[-258  172  331  -92 -406  475 -415 -553  254   17  233 -107 -660  -63
  483 -289 -204 -180  -13 -290 -155 -243 -171  106   11 -116  -65  586
  121   56  201  562  133 -171] | ravoz
[ 166  259  -16 -343  229   97  257  213  125  395   58 -100  113  -29
   91 -600  113  126  437 -430 -305    2 -336 -521 -136  190   79  763
   30  363   58  294    4 -392] | rebaz
[-127  179  343 -140 -546  560 -283 -537  248   31  260   -8 -525   -1
  495 -293 -339 -228  107 -371 -279 -201  -96  259  -29  -13   65  570
  105  154  129  530  116 -282] | dokub
[-215   33  124  -21 -429  503 -304 -499  374  106  313  -75 -700   26
  356  -81 -242 -180  130 -277 -245 -257 -332  283  135 -324 -123  281
  232  -36  266  419   36 -343] | dokub
[-258  152  345  -94 -325  570 -206 -494  315   58  223   -5 -574  -42
  436 -211 -214 -223  101 -308 -230 -196 -177   69  -58 -120   52  507
   99   72  134  495   40 -289] | bobi
[  20  237  -68 -242  351  129  162  161  206  416  165 -128   49   39
  115 -586  178   69  338 -397 -240  -88 -268 -478   23  124  -28  689
  122  284   -1  355  140 -554] | rebaz
[  -5  336  141 -294  317  130  199  280  177  389   56  -66   21  -62
  103 -654  183   98  350 -368 -259 -104 -285 -662  -93   90   13  820
   51  367   31  323   92 -380] | kodo
[ 105   97 -175 -210  149  -81   91  139  219  360  -19 -183   89 -225
    3 -408  105  183  435 -218 -197  101 -668 -638  -57 -111 -180  452
   70  223  272  182 -158 -326] | vura
[ -81  -21  265  -28 -342  564 -122 -399  104  200  326   37 -595    1
  482 -132 -523 -242  -21 -331 -250 -301 -187  586  -16   -2  111  278
   61  -38  174  423 -230 -467] | zesig
[  65  333   82 -183  250  248  376  213  -34  463  115  122   52 -152
  274 -577   -4   44  219 -409 -390  -84 -378 -239   -6  133  173  512
    6  419   92  285 -316 -656] | Tisil
[ -73  229  156 -134  265   71  347  166  117  436  223  -50  -12 -354
  224 -552   27   64   56 -164 -174  -31 -497 -320  -30  137  -21  380
  -15  268  114  304 -463 -521] | rebaz
[ -35  266   90 -318  382  196  203  277  113  434  148   -8  -42    6
  194 -664  139   60  280 -407 -308 -260 -318 -493  -25  111   55  742
   66  347   30  323   75 -510] | Duk
[-129  309  -71 -104  236    3  197  107  295  303  -36 -123 -114 -152
   -6 -410  300  180  536 -284 -265  125 -591 -850   -4 -291 -228  550
  189  307  212  166   30 -296] | bobi
[  94  256 -106 -305  330  127  122  337  162  361    2  -91   65  -31
   54 -578  168   66  356 -422 -286  -62 -276 -514  -56   71   76  654
   16  297  110  304  115 -465] | rebaz
[-145  -90  -26 -111 -422  238 -260 -502  268  252  344 -147 -594 -161
  357 -119 -445 -240   15  -95 -234 -134 -436  347  208  -67  -42  183
    3 -139  240  423 -175 -328] | rebaz
[  18   83  106 -223 -499  538 -190 -421  122  150  120   75 -545  -38
  511 -360 -475 -239   43 -353 -326 -175 -160  450    0  164  207  479
  -18  197  122  484  -86 -401] | kodo
[ 128  233  -45 -160  132   27  479  119   57  402  132  -98   50 -226
  149 -439  -39  109  306 -343 -336   41 -563 -334   -4  128   43  409
   40  372  137  187 -424 -522] | ravoz
[   5  284 -123  -52  330  161  205  329  121  437  100    6  -70 -177
  106 -450   81   78  253 -310 -266   56 -533 -272  105 -139  -82  272
  142  267  219  253 -321 -621] | feg
[  29   93 -217 -184  344 -119  226  211  190  440  -43 -184   79  -87
 -115 -403  143  118  510 -277 -279  147 -650 -679  -85 -134 -196  421
  138  222  136   78 -122 -342] | Duk
[-198  -90  392  -45 -530  306 -242 -604  230   41  387 -129 -442  -60
  437 -124 -464 -236  -37 -196 -184  -95 -233  313  -34   62  -42  400
   85  -34   80  476 -205 -200] | bobi
[-346  116  231   15 -317  526 -220 -537  326  137  335  -58 -710  -62
  392 -121 -290 -305   17 -203 -175 -330 -247  288   49 -179   -6  242
   67  -88  226  370  -15 -377] | rebaz
[  97  339   61 -213  226  164  270   91   86  350   16   25   23 -153
  333 -621  150  140  372 -421 -282   55 -392 -449   -9  162   21  680
   42  442   81  417 -201 -477] | vura
[  66  -20 -118 -190  116 -257  267  -21  155  431  188 -224  158 -296
   33 -423   17  126  412 -122 -230  134 -729 -538  -47   98 -217  458
   72  223  151  175 -244 -247] | Duk
[-115  364 -106  -29  363  135  164  191  255  399  -24 -129 -129  -90
  -22 -510  362  164  490 -334 -214   63 -466 -813    5 -272 -234  588
  174  312  165  221   52 -344] | zesig
[ 123  100 -138 -185  190 -219  311  -88  110  459  -65 -198  170  -35
   -9 -432   69  148  645 -328 -268   64 -640 -668  -92  -14 -122  572
   99  273  107  219  -73 -211] | zesig
[ 287   69 -259 -186  240   71  375  144   43  535   94  -24   32  -86
  135 -450  -38  178  333 -387 -351   80 -626 -135  152   62  -34  257
  147  372  143  231 -509 -691] | feg
[ -68  293  466 -129 -684  501 -147 -455  165   -7  158   86 -430  -88
  464 -389 -418 -218  122 -368 -343  -25  -86  212 -117  147  101  648
  -10  242  128  525 -100 -223] | Tisil
[  52  292  -72  -96  267  -32  405   45  152  455  101  -80   20 -109
  -21 -448  151  142  523 -371 -363   18 -589 -647   -9 -134 -126  566
  131  409  151  201 -130 -388] | ravoz
[-318   46  255   38 -322  370 -290 -423  166  145  439 -111 -594  -21
  431 -129 -457 -331 -159 -155 -207 -235 -215  430  107  -20  -77  284
   74  -85  111  499 -218 -344] | Duk
[-183  222   48  -68  296 -128  137   36  152  433  143 -155   81 -344
   42 -495  148   85  203  -51  -75  -31 -560 -670  -75   16 -172  486
  -29  128  141  282 -172 -315] | rebaz
[  -2  197 -209 -114  263  -88  276  119  306  485  117 -183 -129  -94
 -151 -386  286  193  491 -234 -295  -13 -718 -758   83 -338 -284  370
  230  284  205  108 -111 -370] | feg
[  32  132   13 -216   76 -242  238   14   51  419  139 -178  203 -208
   31 -454   51  145  407 -199 -347   60 -601 -683  -17   46 -170  631
   72  315  172  240 -204 -232] | Tisil
[-151  -33  338 -171 -558  250 -242 -649  228  100  330 -132 -407  -98
  457 -248 -383 -172  -26 -144 -194 -199 -276  165  -33   33  -38  475
   66   -7   78  587 -103 -143] | dokub
[ -31  309 -272   11  281   -6  217  217  277  462   26  -89 -207 -113
 -115 -421  274  201  537 -263 -240  104 -672 -644  112 -396 -299  365
  178  232  284  119  -84 -358] | feg
[ -60  269  -55 -204  215   89  205  283  162  441   96  -67  -59 -310
   73 -539  147  140  241 -231 -241 -103 -593 -541    4  -83  -33  463
   12  290  215  207 -188 -426] | dokub
[-327  116  210  -24 -297  517 -312 -552  341  155  274  -55 -734 -119
  457 -223 -221 -246   72 -171 -122 -222 -286  228  101 -179  -46  311
   41  -98  257  438   28 -284] | rebaz
[  -8  342   38 -178  346   43  239   34  168  454   27  -25   17 -137
   52 -558  334  189  564 -352 -320  -14 -519 -830    1  -69 -102  780
   81  421  115  280   28 -297] | kodo
[  78  232   49 -328  315   73  190  324   -5  440  114  -88  110    4
  198 -618   -7   57  334 -391 -300 -133 -280 -419  -64  200  105  751
   48  283   29  365   76 -446] | zesig
[   7  225  -61 -196  315  176  192  318  205  409  239  -62 -138   72
  149 -485   95   95  261 -413 -325 -180 -333 -325  151  -39  -74  562
  150  260   84  329  -19 -636] | vura
[ -34  194  299 -184 -649  576 -200 -472  224   30  153   77 -513 -111
  457 -422 -361 -201  104 -390 -317  -46 -109  287 -109  128   95  638
   12  246  147  513   24 -238] | Tisil
[-186  -22  192  -87 -543  198 -306 -645  268   65  337 -180 -499    7
  376  -97 -358 -223   76 -189 -246 -223 -370  190   91  -39  -80  353
   88  -47  120  453  -63 -208] | vura
[  -4  259 -108 -155  278  -39  220   43  251  386   21 -118  -15 -148
   -3 -450  359  283  582 -335 -262   76 -620 -882   19 -169 -177  710
  128  318  173  228   55 -256] | bobi
[ 122  195 -280 -122  272  -44  250   86  242  392  -63 -251   95 -103
 -129 -378  216  149  575 -294 -204  138 -642 -720 -129 -195 -138  404
  141  267  188   92  -56 -338] | ravoz
[ 134  183   31 -349  281   91  248  235  135  354   63  -57  210   -4
  107 -607  168  140  431 -453 -300  -68 -382 -586 -184  168   73  780
   80  331   18  275   54 -396] | Duk
[-165  369  218 -156  354  297  280  422   74  355  140   88  -44 -250
  270 -582   87   33  -11 -327 -294 -150 -282 -467  -22   40   99  548
   41  407   98  350 -332 -682] | bobi
[-113  -19  344 -174 -478  341 -233 -623  209   35  294 -138 -396   18
  492 -209 -362 -165   11 -260 -225 -183 -186  176  -43   79  -18  549
   64   38   99  581 -135 -170] | vura
[-216   24  167 -146 -408  490 -294 -464  320   81  232  -71 -679  -18
  404 -108 -329 -207   73 -277 -270 -227 -302  211   92 -205   18  368
  113  -16  239  445    2 -301] | bobi
[  20  365  183 -307  229  181  217  150  178  386  123  -26   21  -72
  116 -634  191  107  435 -462 -342  -91 -330 -580  -57   84   30  861
   58  392   73  331  174 -352] | Tisil
[  86  213 -121 -227  183   -6  339  133  111  396  -92  -95  139 -137
   18 -455   36   67  461 -348 -311   96 -486 -658 -195   33   74  584
   -4  370   93  176 -161 -345] | bobi
[-150   13  202  -93 -310  461 -230 -431   92  211  285  -65 -566    1
  493 -191 -558 -331 -255 -236 -222 -322 -140  556   25   50  140  259
   22   49   82  459 -239 -463] | kodo
[ -98  -83   86  -93 -426  268 -109 -379  205  268  398 -115 -528 -260
  323 -124 -540 -246 -117  -83 -248 -151 -440  360   99  -22   45  147
  -52 -111  198  382 -361 -372] | ravoz
[  28   -2  259 -211 -662  434 -141 -537  164   29  143   52 -461  -25
  521 -299 -551 -245  126 -369 -327 -131 -136  448  -99  193  120  535
   53  178  144  488  -69 -306] | kodo
[-241   -6  177  -75 -366  341 -250 -473  228  196  395 -114 -580 -150
  422 -127 -407 -274  -71 -104 -213 -237 -297  252   86  -48   -7  315
  -36 -118  168  471 -155 -278] | vura
[ 161 -146  -54 -180 -672  291 -117 -671  196  140  237 -110 -405  -59
  392 -160 -507 -147  200 -301 -320   39 -339  428   14  167   43  366
   32   86  181  387 -210 -281] | rebaz
[ -66  322   57 -102  291  152  339  270  135  424  170    8  -84 -261
  214 -521  105   60  157 -268 -251  -71 -456 -404   30   54   -1  425
   -4  308   97  286 -370 -600] | vura
[ -81  357   80 -208  399  160  136  328  151  394   63  -40   31  -82
   73 -612  194   41  298 -356 -228 -117 -305 -556  -72  112   17  728
   41  302   16  349   52 -462] | kodo
[ -39  176  265 -153 -542  529 -175 -464  156   32  171   57 -499  -89
  556 -362 -414 -204   97 -335 -260  -84 -114  339  -83  205   99  584
  -29  170  135  574  -89 -294] | vura
[ -31   89  265  -40 -567  470 -263 -480  211   87  213   13 -543  -41
  476 -317 -401 -195  135 -380 -237  -83 -238  398   47   66   45  398
   76  129  121  417  -53 -353] | zesig
[ -42   37  157  -82 -689  351 -186 -660  271   40  158  -55 -533  -98
  396 -235 -356 -138  284 -285 -260  -31 -325  167  -19   20  -54  486
   79   78  186  450   -2 -151] | zesig
[ -49   74  190 -124 -562  426 -191 -573  226   61  178   31 -519 -118
  490 -308 -335 -148  201 -289 -224  -79 -248  238  -61  106   22  552
  -25   73  174  498  -25 -200] | vura
[ -97 -197  138  -93 -566  147 -328 -735  276  100  370 -285 -428   49
  341  -84 -411 -202  150 -204 -248  -93 -376  243  117  -29 -202  359
  235  -26  108  493  -27 -165] | zesig
[ -14  296  -37 -131  167  -76  199  111  259  321    6 -167   -1  -93
  -84 -451  251  172  473 -282 -254    2 -542 -899 -143 -294 -193  627
  166  290  188  203   50 -233] | ravoz
[ -20  252   13 -130  256   92  267  161  111  424  141   16  -82 -250
  227 -512  108  117  274 -273 -246  -35 -557 -319   58   21  -27  410
   49  266  198  272 -305 -533] | rebaz
[-200   79  172 -141 -423  454 -295 -439  268  119  327 -132 -591  -71
  399 -185 -372 -292  -76 -230 -274 -202 -184  241  135  -69   -8  341
  114   33  177  497  -56 -359] | feg
[  74  169 -208 -173  220  -47  199   47  232  412  -34 -218   38 -138
  -88 -439  281  216  539 -281 -255   77 -646 -848 -137 -255 -193  569
  176  346  205  155   21 -196] | zesig
[-116 -137   94  -98 -460  143 -185 -509  267  167  344 -184 -526 -198
  330  -95 -442 -194  -44  -30 -216 -163 -424  241  165  -44 -101  157
  -60 -119  210  431 -267 -240] | vura
[ -12  140 -184 -110  214 -126   88  101  187  405   74 -188   11 -263
   -7 -408  120  164  382 -181 -188   52 -705 -611   73 -177 -231  418
  114  175  283  207 -100 -361] | ravoz
[  34  237 -236 -104  357   15  308  124  176  514    7 -144  -59  -86
   32 -464  220  173  505 -320 -255    8 -618 -627   77 -165 -117  435
  127  290  154  171  -95 -437] | zesig
[-158  -44  120  -71 -312  599 -133 -333  255  193  345   -6 -636  -36
  393  -52 -494 -289  -57 -288 -294 -237 -256  507   88 -117  131  160
   56  -39  194  357 -238 -547] | bobi
[ 139  165 -216 -170  190 -122  304   65  182  452   47 -110   -7 -102
   57 -442  208  231  575 -313 -307   79 -636 -672   12 -110 -142  576
   78  288  163  194 -119 -299] | vura
[ 237  145 -190 -235  208 -160  322   78  109  448  -91 -160  265  -34
  -48 -496  114  178  530 -339 -288  173 -561 -712 -138   -9  -80  540
  121  356   80  223 -206 -309] | feg
[ -49  210  349 -124 -535  549 -125 -406  180   15  165  103 -511 -105
  529 -358 -400 -185  135 -354 -269  -53 -163  324  -99  167   99  558
  -14  141  153  519 -145 -283] | Duk
[ -35   13   74  -85 -403  583 -160 -427  139  209  271   75 -594   74
  457 -168 -434 -197   -2 -395 -319 -340 -206  543   40  -90  155  298
   77   47  157  421 -134 -516] | dokub
